Below are the code and all the weights of a small trained network. Each question names an input and a class and asks about switching units off, where a switched-off unit gives its printed mean instead of its output.

import numpy as np


def w(rows, s, z=0):
    codes = np.array(rows[::2]) - 128.0
    scale = np.full(codes.shape[1], s)
    scale[-1] = z or s
    return codes * scale


def f(y):
    return y / 2 * (1 + np.tanh(0.7978845608 * (y + 0.044715 * y**3)))


def log_softmax(a):
    a = a - a.max(-1, keepdims=True)
    return a - np.log(np.exp(a).sum(-1, keepdims=True))


def net(x, mask):
    res = np.array(x, float).reshape(1, 8) / 4 @ E
    y = f(res @ A[0][:, :-1].T + A[0][:, -1])
    res = res + np.where(mask, y, B[0][:, -1]) @ B[0][:, :-1]
    return log_softmax(res[-1] @ U[:, :-1].T + U[:, -1])


A, B = {}, {}
E = w([
[102,145,34,35,107,168],'x0',
[116,79,203,120,153,170],'x1',
[218,227,125,222,237,154],'x2',
[58,110,72,53,235,42],'x3',
[128,165,102,129,118,238],'x4',
[152,129,13,162,145,126],'x5',
[48,253,133,230,150,162],'x6',
[5,81,176,187,228,155],'x7',
],0.0062)
A[0] = w([
[73,10,110,175,124,28,152],'N1',
[77,11,112,114,49,168,170],'N2',
[228,136,181,81,127,147,114],'N3',
[167,148,174,105,33,125,175],'N4',
[72,88,7,90,109,108,206],'N5',
[16,172,173,63,72,123,212],'N6',
[254,83,181,131,67,149,217],'N7',
[62,105,193,177,135,212,239],'N8',
[126,202,175,217,139,122,255],'N9',
[59,78,112,40,115,154,156],'N10',
[122,107,163,81,203,212,191],'N11',
[165,242,76,103,99,140,203],'N12',
],0.0098,0.0052)
B[0] = w([
[141,96,136,135,247,68,198],'N1',
[142,152,150,121,167,40,213],'N2',
[134,84,88,186,84,107,177],'N3',
[185,154,111,144,110,76,212],'N4',
[139,162,96,158,196,154,217],'N5',
[98,155,125,155,124,79,209],'N6',
[182,143,116,189,102,90,247],'N7',
[110,192,171,175,134,153,217],'N8',
[59,187,182,192,161,154,239],'N9',
[100,175,87,100,147,88,199],'N10',
[134,179,139,204,152,189,174],'N11',
[173,146,170,179,82,170,222],'N12',
],0.011)
U = w([
[142,209,156,217,104,172,247],'0',
[104,16,177,25,57,188,2],'1',
[71,55,182,156,181,75,98],'2',
[203,41,114,173,24,117,16],'3',
[177,134,97,136,149,222,138],'4',
[137,125,14,60,166,100,75],'5',
[67,19,164,1,58,219,11],'6',
],0.0087,0.0025)

Each question gives the input, the list of numbers given to net, and the class t.
The units are the neurons (one row each of A and B). Each row of codes is followed by its name. A weight is (code - 128) times the scale printed after its matrix; where a second scale follows, it is the last column's (A, B and U).
mask holds one flag per neuron, in row order. A switched-off neuron (its flag False) gives its mean, the last column of its row in B, instead of its output. The means were averaged over made-up inputs and are rounded, as every weight is.
A unit's drop is (log p(t) with every unit on - log p(t) with that unit switched off) / (log p(t) with every unit on - log p(t) with every unit switched off).
The circuit of an input: a set's keep is (log p(t) with only the set's units on - log p(t) with every unit switched off) / (log p(t) with every unit on - log p(t) with every unit switched off). Starting from all 12 units, units are removed one at a time, each time the one whose removal leaves the highest keep (on an exact tie, the one counted first), for as long as the keep stays at least 0.8.
units of the circuit, in order: the units of the circuit, biggest drop first
most important unit: the unit with the biggest drop
top k neurons: the k neurons with the biggest drops, biggest first
drop of u: that unit's drop, to one decimal
input [0,1,8,5,-6,-2,-8,-2], class 5: most important unit	N12
input [2,8,8,8,-3,6,-2,4], class 4: units of the circuit, in order	[N2; N6; N9; N7]
input [6,-2,0,-5,4,4,-5,-2], class 3: units of the circuit, in order	[N9; N8]
input [-4,8,-6,5,-7,5,5,-8], class 5: units of the circuit, in order	[N9; N12]
input [1,-3,-1,4,4,7,2,3], class 5: units of the circuit, in order	[N9; N8]
input [6,6,1,5,1,0,-7,-7], class 5: units of the circuit, in order	[N10; N9]
input [-6,-1,-5,4,5,5,2,6], class 2: top 2 neurons	[N1; N12]
input [5,-7,4,8,1,5,-1,3], class 4: top 2 neurons	[N12; N2]
input [-8,-5,5,6,-6,-1,6,4], class 2: units of the circuit, in order	[N1; N12]
input [4,-5,-5,-5,5,-5,-7,-2], class 3: top 2 neurons	[N7; N9]
input [-2,2,-8,-5,3,1,-3,0], class 2: top 2 neurons	[N2; N12]
input [2,-3,6,0,0,5,-2,-8], class 3: top 2 neurons	[N9; N8]
input [1,-6,-6,0,1,-5,4,4], class 2: top 2 neurons	[N12; N7]
input [-8,5,-2,3,-7,6,-3,-8], class 3: units of the circuit, in order	[N9]
input [-5,-3,4,6,-8,5,-1,-5], class 2: drop of N10	0.1
input [-7,-6,-8,0,7,-3,-7,2], class 2: drop of N1	0.2
input [-2,-3,-8,0,7,1,-7,-2], class 5: drop of N9	0.0
